Below are the code and all the weights of a small trained network. Each question names an input and a class and asks about switching units off, where a switched-off unit gives its printed mean instead of its output.

import numpy as np


def w(rows, s, z=0):
    codes = np.array(rows[::2]) - 128.0
    scale = np.full(codes.shape[1], s)
    scale[-1] = z or s
    return codes * scale


def f(y):
    return y / 2 * (1 + np.tanh(0.7978845608 * (y + 0.044715 * y**3)))


def log_softmax(a):
    a = a - a.max(-1, keepdims=True)
    return a - np.log(np.exp(a).sum(-1, keepdims=True))


def net(x, mask):
    res = np.array(x, float).reshape(1, 7) / 4 @ E
    y = f(res @ A[0][:, :-1].T + A[0][:, -1])
    res = res + np.where(mask, y, B[0][:, -1]) @ B[0][:, :-1]
    return log_softmax(res[-1] @ U[:, :-1].T + U[:, -1])


A, B = {}, {}
E = w([
[209,90,148,47,11,247,81,64],'x0',
[121,116,113,139,132,135,123,120],'x1',
[160,208,7,161,17,172,151,255],'x2',
[21,153,90,21,122,197,217,104],'x3',
[92,119,126,200,90,140,124,82],'x4',
[114,120,132,153,100,125,132,114],'x5',
[114,126,62,141,146,114,90,78],'x6',
],0.008)
A[0] = w([
[150,167,153,133,121,81,117,175,163],'n1',
[112,198,64,202,130,105,150,229,125],'n2',
[208,155,51,110,14,219,97,147,49],'n3',
[67,182,73,120,118,109,205,182,125],'n4',
[90,105,171,17,120,217,141,15,149],'n5',
[81,106,102,133,133,103,104,146,151],'n6',
[64,163,86,112,119,167,181,128,127],'n7',
[234,141,116,233,142,53,75,186,253],'n8',
[148,142,141,82,108,64,92,127,165],'n9',
[150,129,81,112,104,196,157,156,136],'n10',
[187,115,101,128,67,175,125,142,112],'n11',
[248,67,198,147,136,136,63,69,189],'n12',
[38,89,153,132,192,56,178,131,190],'n13',
[84,144,186,164,218,82,136,101,197],'n14',
],0.011,0.0056)
B[0] = w([
[117,106,104,169,135,128,124,86,164],'n1',
[111,89,57,113,82,227,171,117,221],'n2',
[120,166,207,207,205,72,149,123,235],'n3',
[93,182,42,95,91,137,74,148,197],'n4',
[157,172,178,59,103,224,224,84,239],'n5',
[127,146,113,122,144,131,154,149,147],'n6',
[106,174,97,104,131,104,102,172,177],'n7',
[141,6,143,191,137,198,209,94,255],'n8',
[122,101,164,170,100,140,126,130,151],'n9',
[92,144,104,160,154,101,134,134,178],'n10',
[148,105,169,114,154,96,134,131,184],'n11',
[181,27,114,72,100,73,34,132,245],'n12',
[98,218,152,165,171,97,148,131,217],'n13',
[135,116,158,202,167,83,138,149,218],'n14',
],0.017,0.016)
U = w([
[147,83,175,221,205,78,121,116,240],'0',
[148,107,135,104,110,242,199,70,113],'1',
[77,254,174,123,199,92,151,131,180],'2',
[75,178,52,100,101,158,90,156,1],'3',
[211,72,161,69,93,107,22,98,70],'4',
],0.0082,0.002)

Each question gives the input, the list of numbers given to net, and the class t.
The units are the neurons (one row each of A and B). Each row of codes is followed by its name. A weight is (code - 128) times the scale printed after its matrix; where a second scale follows, it is the last column's (A, B and U).
mask holds one flag per neuron, in row order. A switched-off neuron (its flag False) gives its mean, the last column of its row in B, instead of its output. The means were averaged over made-up inputs and are rounded, as every weight is.
A unit's drop is (log p(t) with every unit on - log p(t) with that unit switched off) / (log p(t) with every unit on - log p(t) with every unit switched off).
The circuit of an input: a set's keep is (log p(t) with only the set's units on - log p(t) with every unit switched off) / (log p(t) with every unit on - log p(t) with every unit switched off). Starting from the 12 units with the biggest drops (on a tie, the unit counted first), units are removed one at a time, each time the one whose removal leaves the highest keep (on an exact tie, the one counted first), for as long as the keep stays at least 0.8.
circuit, biggest first: the units of the circuit, biggest drop first
top k neurons: the k neurons with the biggest drops, biggest first
drop when u is switched off: that unit's drop, to one decimal
input [6,1,1,-5,-1,-3,-8], class 0: circuit, biggest first	[n3]
input [2,-5,-7,0,3,1,4], class 4: top 4 neurons	[n12 n8 n2 n3]
input [0,6,7,3,1,-1,6], class 3: top 2 neurons	[n2 n4]
input [5,0,-3,0,2,5,-1], class 4: top 3 neurons	[n12 n8 n2]
input [8,0,1,1,-6,7,4], class 2: top 4 neurons	[n3 n8 n5 n2]
input [-5,7,1,8,0,5,6], class 3: top 2 neurons	[n4 n3]
input [0,-5,7,-8,8,-5,-5], class 1: top 3 neurons	[n2 n8 n14]
input [-4,6,5,1,-6,-6,-6], class 3: top 2 neurons	[n4 n5]
input [3,-8,0,-6,3,4,3], class 4: top 2 neurons	[n12 n14]
input [6,-1,-2,-1,-1,8,7], class 4: top 2 neurons	[n12 n8]
input [-7,-7,8,-1,-4,8,7], class 1: top 2 neurons	[n8 n2]
input [0,-8,-8,4,1,-3,-6], class 2: top 2 neurons	[n8 n13]
input [0,3,-5,4,7,-3,7], class 2: top 3 neurons	[n8 n2 n13]
input [0,7,5,6,0,7,-7], class 3: circuit, biggest first	[n4]
input [8,4,-3,0,6,-2,3], class 4: top 3 neurons	[n12 n8 n2]
input [7,-7,-2,-8,4,2,3], class 4: drop when n12 is switched off	1.7
input [6,-8,3,-1,6,-6,-3], class 0: drop when n3 is switched off	0.4
input [0,-4,5,4,2,5,-1], class 3: drop when n13 is switched off	0.2
